[[4951 4658 5048 5917 5775 5907 5595 8396 6046 5391]
 [6414 6108 6513 4890 4771 5833 5686 4368 3592 5971]
 [5799 3987 4746 5604 5861 6393 6147 7346 5972 5733]
 [7518 5438 7029 5632 5416 4199 5055 3917 4327 4816]
 [5522 4180 6359 6368 5137 4548 5770 5162 4614 9032]
 [5925 7788 5079 4522 6374 4905 4985 3502 4954 4612]
 [5304 5909 5089 4644 5850 6175 5406 4422 5725 4921]
 [3839 7171 5289 2661 6711 6198 4891 3965 5899 2797]
 [5450 4043 5295 7873 5794 5280 8169 8459 5728 7178]] result: 5295

[[ 31  22  -9   0  -3  -8  21]
 [-16   8   2  -9  -2  -6   7]
 [ 17   6  32  15  -6   9  42]
 [  1   4  -9   2  21  23   7]
 [-27 -21  21 -22   6  14   2]
 [ -1   8  23  17   1  -1 -23]
 [  4  17   9  -4  -2  10   6]
 [ 20   7  18   4 -25  -2   4]
 [ 18   5  38  13  -5  10  44]
 [ -1  11  34  10   1   1  13]] result: 34

[[620 624 579 537 670 568 556 676]
 [666 850 848 664 303 585 567 624]
 [652 834 749 736 497 574 569 616]
 [646 803 763 756 489 653 563 528]
 [455 631 457 375 708 438 414 958]
 [549 725 536 746 774 663 483 617]
 [676 724 768 717 504 639 598 556]
 [500 622 470 416 705 465 429 897]
 [704 656 784 507 226 609 702 633]
 [724 757 707 744 659 758 562 498]] result: 707

[[43 59 68 49 67 73 59 39]
 [61 18 50 46 47 58 61 59]
 [63 70 45 60 48 42 48 70]
 [47 75 65 52 57 57 43 40]
 [45 66 65 51 64 68 37 50]
 [48 51 69 49 66 75 49 45]
 [44 49 61 50 62 81 52 46]
 [58 54 59 61 62 63 53 71]
 [67 48 54 41 41 49 45 50]
 [36 64 61 60 63 63 73 34]
 [70 43 45 63 47 39 63 75]
 [60 64 50 63 46 36 81 55]] result: 50

[[711 628 487 805 375 415 231]
 [433 374 765 419 498 444 816]
 [426 372 769 416 503 420 796]
 [676 620 451 755 430 412 170]
 [679 617 451 762 422 409 169]
 [425 545 590 476 520 602 829]
 [705 628 469 799 377 408 187]] result: 469

[[66 45 92 60 73 73 80 61]
 [57 18 74 59 66 68 67 37]
 [77 37 81 71 80 70 64 57]
 [72 76 64 73 82 69 55 91]
 [44 74 39 39 54 32 27 53]
 [71 83 66 69 67 68 78 82]] result: 66

[[ 114   24 -497    1  -19  614 -146  286  377 -476  203  116  -72  117
   285]
 [ -32  146 -319  293  138 -514 -850  273  -52  135  220   66  -58   35
   180]
 [ 246  -34 -362 -190  107 -337 -188  -22  -94  -88   82  288  -72  274
    32]
 [  74  173 -281 -156  193  709   19  -14 -149  496  -94  128  399  204
    -7]
 [ -20 -113 -822   37  315  252  337  253    7  397  129  -66  315 -700
   -10]
 [ 148  125 -587  -17  184 -287  -62  170  -20  780  348 -198  133 -156
   403]] result: -587

[[492 272 671 512 528 380 442 488 425 309 423 174 733 606 538 511]
 [299 347 305 308 284 634 408 564 342 619 648 388 275 471 547 597]
 [526 609 503 535 504 242 548 213 579 390 157 613 434 222 179 143]
 [457 282 666 461 514 445 420 523 359 325 515 144 774 640 570 578]
 [485 508 134 483 418 553 303 498 549 417 438 774  70 297 403 425]
 [379 619 548 403 433 239 564 134 415 486 115 535 502 222 118 119]
 [280 480 717 298 371 290 616 344 228 567 376 146 742 496 392 425]
 [682 293 466 675 664 526 286 536 604 133 465 459 506 484 523 485]
 [515 541 621 522 605 212 497 283 484 273 203 417 628 361 269 244]
 [626 289 438 646 618 519 281 564 559 157 499 431 509 539 554 525]] result: 438

[[-408  345 -357 -348 -418  344  308  301  338 -397  154   56  190]
 [-265   21  168   23  221  126 -167 -466 -365   91  275  396  238]
 [ 230 -202  594  231  533 -144 -387  363 -354  232 -246 -271 -208]
 [  94   43 -655  -47 -722 -145  612 -218  537 -269 -143  -80  -15]
 [-308   95  351  -97  375  205 -262 -320 -361  173  301  372  282]
 [ 316 -101  -80   67  -98 -161  147  585  193 -114 -343 -363 -278]
 [ -55  229 -690 -184 -856   81  575  -18  496 -345   46  -83  133]
 [ 303 -406 -293  548 -223 -363  303 -539  106  452 -239  -21 -270]
 [-633  419   32 -610   -8  607  -78  149  -43 -408  476  273  579]
 [-408  308 -354 -266 -418  283  292 -313  214 -219  297  320  272]] result: -354
---
[[-28, 4, 42, 24, 7], [-51, 29, 56, -7, 79], [-9, -19, -2, 40, 12]] gives 40
[[-42, -23, -31, -5], [-71, -36, -48, -17], [40, 34, 20, 27]] gives 20
[[-15, 10, 21, 16], [61, -6, 74, -40], [9, -15, -38, 20]] gives -38
[[-47, -9, 26, 36, 28, -40, 21], [45, -19, -72, -67, 3, -49, -39], [78, -21, -64, -77, -5, -32, -9]] gives -32
[[0, -32, 48, -52], [16, -20, -5, 1], [-51, 26, 77, 47]] gives 77
[[-68, 19, -60, -52], [-5, 12, -12, -18], [2, 70, -1, 46]] gives -1
[[24, -9, -2, 23, 11, 24, 1], [32, -13, -32, 52, 47, 32, -75], [29, -6, -31, 49, 35, 29, -45]] gives 29
[[-3, -20, 24, -40, 50], [10, 72, 15, 77, -29], [-20, -14, -11, -32, 12]] gives -32
[[41, -75, -13, 18, 61], [3, -14, -37, -22, 16], [29, 19, 3, 21, -20]] gives 21
